In the rows, zero is written as 128.
Each row has a class, written after it.
[125, 114, 121, 136, 76, 85, 90, 139, 95, 145, 126, 113, 110, 125, 132, 120, 161, 111, 91, 110, 134, 94, 133, 104, 128, 153, 134, 112, 122, 106, 122, 149]
<30>
[110, 126, 200, 148, 61, 122, 135, 109, 83, 144, 120, 89, 141, 137, 124, 125, 139, 82, 80, 139, 104, 101, 178, 43, 74, 117, 116, 70, 134, 98, 97, 118]
<159>
[127, 120, 197, 167, 145, 99, 137, 122, 121, 134, 97, 109, 135, 154, 142, 93, 154, 57, 74, 163, 142, 127, 183, 77, 68, 125, 146, 81, 171, 81, 104, 69]
<134>
[111, 145, 116, 156, 57, 152, 146, 88, 64, 172, 134, 142, 105, 113, 149, 88, 140, 124, 116, 99, 123, 117, 158, 126, 100, 136, 92, 103, 126, 147, 81, 117]
<192>
[116, 135, 155, 131, 124, 80, 65, 147, 119, 113, 70, 115, 144, 171, 84, 134, 145, 97, 84, 111, 145, 109, 173, 106, 102, 97, 142, 199, 144, 96, 77, 142]
<144>
[152, 163, 90, 115, 88, 125, 104, 143, 110, 87, 55, 119, 95, 128, 94, 80, 153, 79, 40, 60, 167, 89, 169, 126, 153, 144, 99, 153, 137, 77, 37, 104]
<209>
[81, 137, 146, 139, 118, 115, 104, 139, 116, 109, 115, 109, 110, 117, 97, 136, 144, 77, 84, 119, 120, 57, 158, 65, 143, 136, 115, 106, 146, 82, 63, 133]
<159>
[135, 123, 153, 132, 69, 112, 154, 101, 106, 138, 105, 109, 130, 145, 158, 91, 163, 132, 95, 137, 176, 132, 141, 98, 95, 144, 108, 100, 159, 119, 85, 124]
<134>
[151, 155, 87, 101, 123, 132, 123, 142, 167, 64, 112, 114, 99, 160, 113, 121, 144, 190, 110, 138, 212, 151, 64, 141, 174, 115, 132, 108, 130, 144, 104, 102]
<25>
[125, 127, 141, 133, 147, 125, 111, 122, 124, 79, 90, 137, 102, 105, 115, 114, 132, 104, 99, 88, 147, 105, 154, 128, 153, 115, 132, 173, 129, 102, 92, 108]
<209>
[124, 139, 84, 106, 97, 98, 102, 99, 98, 111, 100, 115, 99, 139, 206, 126, 137, 130, 112, 77, 235, 109, 159, 79, 158, 137, 104, 137, 139, 119, 84, 130]
<192>
[152, 132, 96, 90, 145, 98, 116, 136, 142, 76, 108, 127, 87, 114, 182, 133, 149, 139, 139, 110, 242, 126, 103, 106, 211, 159, 150, 110, 142, 118, 121, 149]
<197>
[139, 111, 93, 137, 80, 153, 140, 139, 139, 149, 113, 96, 97, 138, 120, 127, 122, 91, 89, 83, 161, 78, 138, 135, 186, 162, 128, 55, 114, 109, 87, 89]
<198>
[164, 144, 96, 97, 140, 92, 115, 117, 136, 111, 118, 94, 115, 153, 107, 128, 160, 145, 96, 92, 165, 121, 129, 108, 45, 93, 137, 107, 101, 116, 126, 135]
<30>
[136, 154, 206, 127, 129, 111, 134, 159, 124, 92, 140, 127, 91, 98, 158, 160, 138, 143, 148, 154, 138, 101, 81, 73, 203, 155, 157, 124, 138, 115, 134, 223]
<197>
[171, 138, 140, 125, 87, 129, 117, 141, 132, 78, 52, 112, 115, 141, 74, 109, 180, 109, 21, 99, 131, 67, 108, 158, 174, 179, 141, 141, 114, 60, 77, 112]
<209>
[142, 154, 171, 113, 174, 151, 135, 98, 92, 107, 89, 120, 131, 121, 128, 100, 119, 102, 85, 116, 166, 129, 174, 88, 105, 145, 139, 128, 144, 122, 137, 125]
<212>
[110, 128, 162, 103, 88, 133, 122, 145, 106, 156, 105, 152, 131, 116, 157, 160, 123, 116, 99, 82, 144, 132, 134, 94, 162, 143, 158, 144, 160, 118, 137, 220]
<198>
[125, 145, 175, 87, 122, 155, 85, 132, 127, 102, 55, 119, 132, 138, 113, 146, 142, 122, 79, 84, 198, 88, 119, 73, 175, 124, 149, 171, 150, 104, 112, 174]
<212>
[155, 150, 98, 97, 79, 123, 147, 147, 64, 162, 165, 145, 92, 84, 191, 131, 92, 166, 169, 132, 172, 187, 138, 144, 139, 184, 141, 111, 139, 138, 161, 168]
<197>
[151, 208, 208, 145, 160, 117, 125, 149, 78, 109, 114, 103, 111, 121, 133, 167, 94, 128, 88, 141, 204, 99, 115, 31, 79, 137, 150, 111, 157, 145, 148, 207]
<131>
[114, 113, 144, 91, 136, 136, 111, 142, 160, 93, 92, 93, 129, 115, 90, 122, 165, 138, 123, 115, 108, 73, 124, 132, 114, 98, 106, 127, 130, 62, 77, 99]
<134>
[162, 183, 215, 147, 101, 128, 146, 149, 99, 90, 114, 109, 93, 121, 149, 121, 140, 88, 98, 118, 165, 96, 150, 62, 153, 108, 151, 104, 106, 129, 108, 143]
<197>
[173, 142, 202, 131, 115, 145, 183, 91, 104, 155, 100, 72, 160, 158, 134, 102, 89, 97, 81, 125, 170, 80, 156, 113, 51, 208, 116, 156, 149, 112, 131, 144]
<134>
[142, 176, 120, 115, 122, 76, 116, 213, 140, 128, 144, 149, 88, 129, 105, 140, 114, 134, 99, 139, 155, 153, 128, 136, 101, 148, 185, 102, 158, 133, 148, 219]
<30>
[166, 164, 175, 176, 102, 129, 145, 90, 76, 115, 109, 98, 118, 161, 137, 65, 138, 122, 86, 126, 130, 89, 119, 74, 83, 106, 89, 135, 128, 137, 76, 127]
<197>
[147, 99, 150, 118, 114, 121, 112, 133, 155, 127, 93, 127, 116, 131, 62, 154, 118, 119, 103, 147, 171, 76, 111, 179, 109, 152, 163, 112, 158, 83, 97, 129]
<131>
[155, 162, 201, 148, 100, 143, 118, 104, 103, 125, 87, 124, 132, 169, 161, 102, 127, 80, 89, 122, 130, 91, 130, 73, 127, 120, 109, 157, 148, 115, 93, 150]
<192>
[176, 161, 97, 108, 114, 168, 149, 116, 96, 184, 83, 128, 116, 128, 88, 98, 141, 97, 71, 94, 206, 111, 133, 171, 51, 194, 144, 108, 162, 96, 113, 120]
<134>
[137, 141, 78, 113, 118, 141, 102, 139, 105, 153, 83, 98, 113, 144, 106, 99, 138, 122, 82, 88, 148, 124, 143, 125, 96, 151, 115, 126, 143, 108, 115, 114]
<144>
[124, 140, 181, 164, 75, 108, 113, 154, 69, 150, 104, 95, 152, 142, 159, 96, 76, 94, 68, 135, 129, 101, 173, 68, 83, 148, 104, 119, 163, 131, 137, 125]
<131>
[129, 157, 175, 132, 127, 168, 114, 78, 104, 109, 85, 131, 132, 146, 92, 158, 107, 164, 101, 109, 228, 108, 112, 124, 81, 96, 126, 185, 159, 159, 72, 116]
<131>
[198, 164, 129, 87, 127, 170, 113, 119, 110, 116, 85, 105, 140, 135, 90, 120, 83, 151, 130, 99, 147, 126, 88, 134, 99, 143, 96, 187, 137, 110, 119, 164]
<209>
[114, 185, 110, 139, 118, 130, 102, 124, 75, 116, 108, 132, 107, 155, 104, 98, 124, 129, 70, 143, 135, 144, 186, 111, 123, 125, 90, 161, 163, 100, 15, 85]
<212>
[141, 173, 214, 162, 93, 125, 101, 156, 112, 122, 100, 111, 126, 139, 83, 134, 159, 88, 121, 162, 170, 70, 91, 71, 159, 134, 124, 108, 153, 115, 58, 169]
<134>
[153, 172, 154, 120, 100, 167, 118, 75, 60, 102, 92, 140, 140, 116, 123, 114, 145, 133, 101, 103, 166, 120, 138, 130, 103, 109, 93, 168, 116, 151, 77, 90]
<131>
[132, 167, 150, 96, 180, 165, 130, 137, 137, 73, 92, 106, 107, 117, 102, 118, 112, 144, 98, 122, 166, 93, 117, 94, 169, 165, 123, 128, 153, 120, 109, 167]
<212>
[143, 165, 175, 101, 126, 138, 138, 138, 112, 124, 91, 125, 147, 123, 111, 116, 169, 95, 88, 142, 129, 138, 150, 121, 102, 162, 133, 115, 156, 82, 95, 120]
<134>
[112, 178, 125, 161, 159, 120, 89, 129, 102, 118, 119, 128, 139, 134, 121, 96, 155, 47, 81, 107, 147, 109, 174, 68, 154, 137, 104, 97, 129, 124, 85, 90]
<122>
[145, 188, 171, 139, 140, 153, 136, 100, 127, 120, 112, 122, 148, 177, 46, 166, 127, 101, 72, 138, 152, 95, 126, 126, 77, 138, 146, 159, 131, 114, 58, 124]
<159>
[168, 187, 69, 132, 109, 130, 122, 163, 108, 147, 117, 140, 94, 155, 89, 91, 100, 97, 75, 107, 163, 113, 138, 140, 50, 107, 138, 101, 150, 124, 107, 146]
<159>
[158, 134, 54, 87, 118, 147, 103, 147, 91, 177, 113, 154, 139, 110, 87, 99, 96, 126, 135, 81, 87, 119, 111, 186, 104, 150, 105, 143, 145, 106, 129, 195]
<198>
[99, 144, 135, 148, 95, 89, 148, 140, 153, 98, 134, 103, 101, 164, 168, 101, 147, 96, 80, 123, 172, 155, 174, 50, 152, 92, 127, 92, 135, 134, 89, 78]
<25>
[125, 148, 145, 115, 177, 125, 151, 173, 157, 141, 145, 139, 87, 112, 115, 128, 108, 104, 87, 132, 100, 140, 140, 133, 85, 176, 180, 106, 170, 105, 171, 183]
<30>
[143, 106, 194, 145, 65, 126, 113, 128, 109, 102, 87, 96, 115, 138, 90, 141, 122, 132, 115, 117, 209, 36, 134, 113, 186, 153, 147, 92, 122, 119, 125, 152]
<69>
[152, 156, 192, 158, 84, 129, 128, 156, 78, 146, 116, 105, 131, 139, 109, 111, 72, 97, 75, 115, 179, 95, 161, 122, 88, 181, 157, 124, 127, 171, 164, 153]
<30>
[159, 122, 191, 115, 106, 125, 118, 93, 107, 88, 66, 94, 111, 130, 102, 127, 204, 91, 75, 121, 154, 100, 159, 98, 136, 138, 148, 100, 106, 79, 87, 101]
<144>
[176, 195, 177, 112, 214, 106, 137, 128, 163, 106, 134, 120, 131, 165, 106, 144, 107, 127, 102, 124, 138, 120, 115, 83, 33, 88, 154, 160, 140, 112, 152, 238]
<122>
[156, 139, 173, 134, 116, 136, 108, 110, 81, 108, 88, 103, 118, 117, 139, 133, 110, 130, 106, 102, 179, 115, 122, 71, 125, 128, 126, 155, 133, 117, 133, 143]
<209>
[150, 212, 82, 101, 121, 102, 121, 142, 56, 114, 130, 176, 123, 103, 84, 113, 140, 155, 131, 77, 143, 120, 164, 166, 107, 129, 123, 176, 102, 148, 123, 218]
<69>
[168, 193, 189, 172, 148, 149, 169, 119, 93, 126, 113, 122, 129, 171, 89, 123, 63, 104, 65, 136, 159, 106, 148, 127, 93, 167, 138, 143, 154, 153, 86, 165]
<198>
[154, 142, 115, 156, 93, 106, 135, 115, 124, 108, 88, 143, 105, 191, 173, 95, 152, 152, 45, 134, 188, 125, 110, 150, 125, 145, 152, 119, 153, 131, 101, 117]
<192>
[99, 76, 178, 116, 21, 134, 122, 130, 117, 103, 103, 64, 106, 104, 133, 121, 144, 99, 90, 116, 120, 30, 155, 64, 180, 150, 94, 53, 123, 72, 81, 113]
<159>
[111, 169, 121, 128, 171, 109, 135, 117, 141, 98, 124, 103, 115, 149, 131, 120, 106, 173, 120, 64, 134, 65, 127, 89, 38, 51, 103, 184, 116, 147, 108, 197]
<192>
[175, 140, 207, 149, 104, 134, 159, 59, 153, 92, 115, 119, 116, 165, 140, 136, 208, 78, 75, 115, 186, 108, 111, 94, 167, 136, 164, 115, 82, 150, 99, 106]
<30>
[161, 218, 133, 154, 114, 159, 122, 184, 115, 159, 119, 122, 70, 147, 86, 118, 122, 101, 96, 129, 159, 99, 113, 107, 82, 88, 127, 118, 161, 102, 62, 138]
<134>
[155, 189, 180, 116, 103, 124, 144, 127, 108, 52, 94, 94, 104, 105, 87, 142, 150, 116, 98, 105, 198, 110, 157, 75, 158, 142, 120, 99, 103, 127, 57, 143]
<209>
[136, 120, 173, 141, 150, 85, 79, 140, 153, 48, 86, 111, 107, 157, 142, 122, 123, 125, 120, 144, 163, 54, 116, 99, 163, 87, 129, 140, 139, 97, 84, 142]
<192>
[151, 151, 141, 99, 132, 127, 73, 196, 143, 112, 135, 132, 57, 108, 129, 156, 91, 123, 138, 126, 155, 105, 133, 111, 143, 73, 152, 114, 149, 68, 127, 173]
<122>
[117, 161, 177, 145, 154, 122, 62, 145, 118, 127, 109, 129, 171, 146, 72, 144, 83, 69, 122, 96, 174, 78, 164, 106, 114, 107, 136, 186, 129, 137, 110, 152]
<122>
[150, 131, 173, 121, 152, 112, 130, 100, 152, 78, 81, 87, 116, 172, 72, 144, 146, 106, 80, 132, 161, 99, 177, 139, 103, 130, 146, 164, 121, 82, 54, 90]
<144>
[140, 190, 119, 140, 138, 132, 152, 79, 89, 106, 120, 176, 109, 121, 77, 66, 161, 91, 62, 100, 144, 111, 182, 169, 88, 155, 105, 152, 140, 135, 41, 150]
<122>
[166, 175, 175, 108, 162, 110, 117, 96, 117, 51, 119, 126, 101, 135, 103, 204, 204, 195, 130, 142, 178, 98, 81, 100, 174, 105, 165, 127, 87, 95, 112, 172]
<69>
[179, 121, 162, 99, 132, 83, 145, 117, 185, 53, 100, 88, 98, 172, 121, 144, 152, 137, 56, 132, 190, 83, 124, 145, 136, 168, 167, 135, 117, 86, 102, 139]
<30>
[149, 158, 120, 165, 120, 116, 107, 106, 85, 107, 103, 140, 110, 126, 142, 125, 166, 81, 70, 81, 161, 101, 141, 121, 181, 147, 138, 187, 93, 108, 92, 93]
<209>
[168, 140, 114, 98, 94, 127, 158, 92, 164, 92, 73, 107, 124, 156, 66, 140, 187, 169, 62, 98, 193, 122, 81, 145, 124, 168, 137, 116, 128, 106, 64, 156]
<209>
[132, 159, 137, 136, 104, 122, 117, 184, 105, 137, 112, 103, 117, 123, 118, 119, 103, 110, 104, 96, 162, 89, 144, 101, 128, 143, 145, 112, 129, 124, 131, 146]
<197>
[175, 169, 108, 112, 97, 101, 144, 116, 143, 133, 112, 132, 92, 174, 112, 142, 171, 88, 88, 92, 183, 110, 163, 111, 135, 121, 149, 123, 124, 78, 85, 155]
<69>
[171, 142, 69, 84, 106, 63, 60, 147, 123, 111, 141, 152, 110, 120, 113, 134, 163, 139, 162, 129, 149, 129, 115, 147, 136, 90, 122, 123, 111, 83, 92, 191]
<122>
[123, 134, 179, 161, 51, 133, 162, 135, 133, 121, 108, 126, 112, 155, 58, 111, 134, 137, 75, 106, 121, 53, 158, 165, 128, 128, 141, 128, 119, 127, 88, 154]
<69>
[148, 121, 127, 119, 108, 112, 63, 154, 77, 134, 85, 116, 115, 115, 129, 97, 159, 83, 82, 108, 152, 120, 147, 93, 105, 126, 144, 69, 136, 97, 152, 99]
<30>
[177, 133, 124, 176, 72, 101, 109, 139, 99, 117, 60, 115, 113, 154, 109, 59, 137, 75, 26, 75, 156, 34, 113, 127, 145, 171, 124, 168, 128, 104, 105, 165]
<209>
[126, 125, 85, 105, 163, 111, 129, 134, 160, 96, 115, 88, 75, 123, 118, 147, 170, 144, 89, 104, 151, 68, 112, 122, 153, 155, 137, 109, 125, 46, 79, 107]
<197>
[183, 177, 136, 133, 97, 116, 139, 124, 63, 104, 116, 113, 91, 126, 131, 105, 144, 94, 97, 111, 165, 98, 195, 108, 141, 136, 126, 78, 91, 102, 120, 106]
<69>
[129, 155, 139, 158, 136, 139, 107, 122, 107, 98, 111, 122, 66, 113, 110, 117, 163, 112, 122, 108, 164, 95, 128, 98, 161, 101, 127, 123, 115, 143, 79, 123]
<144>
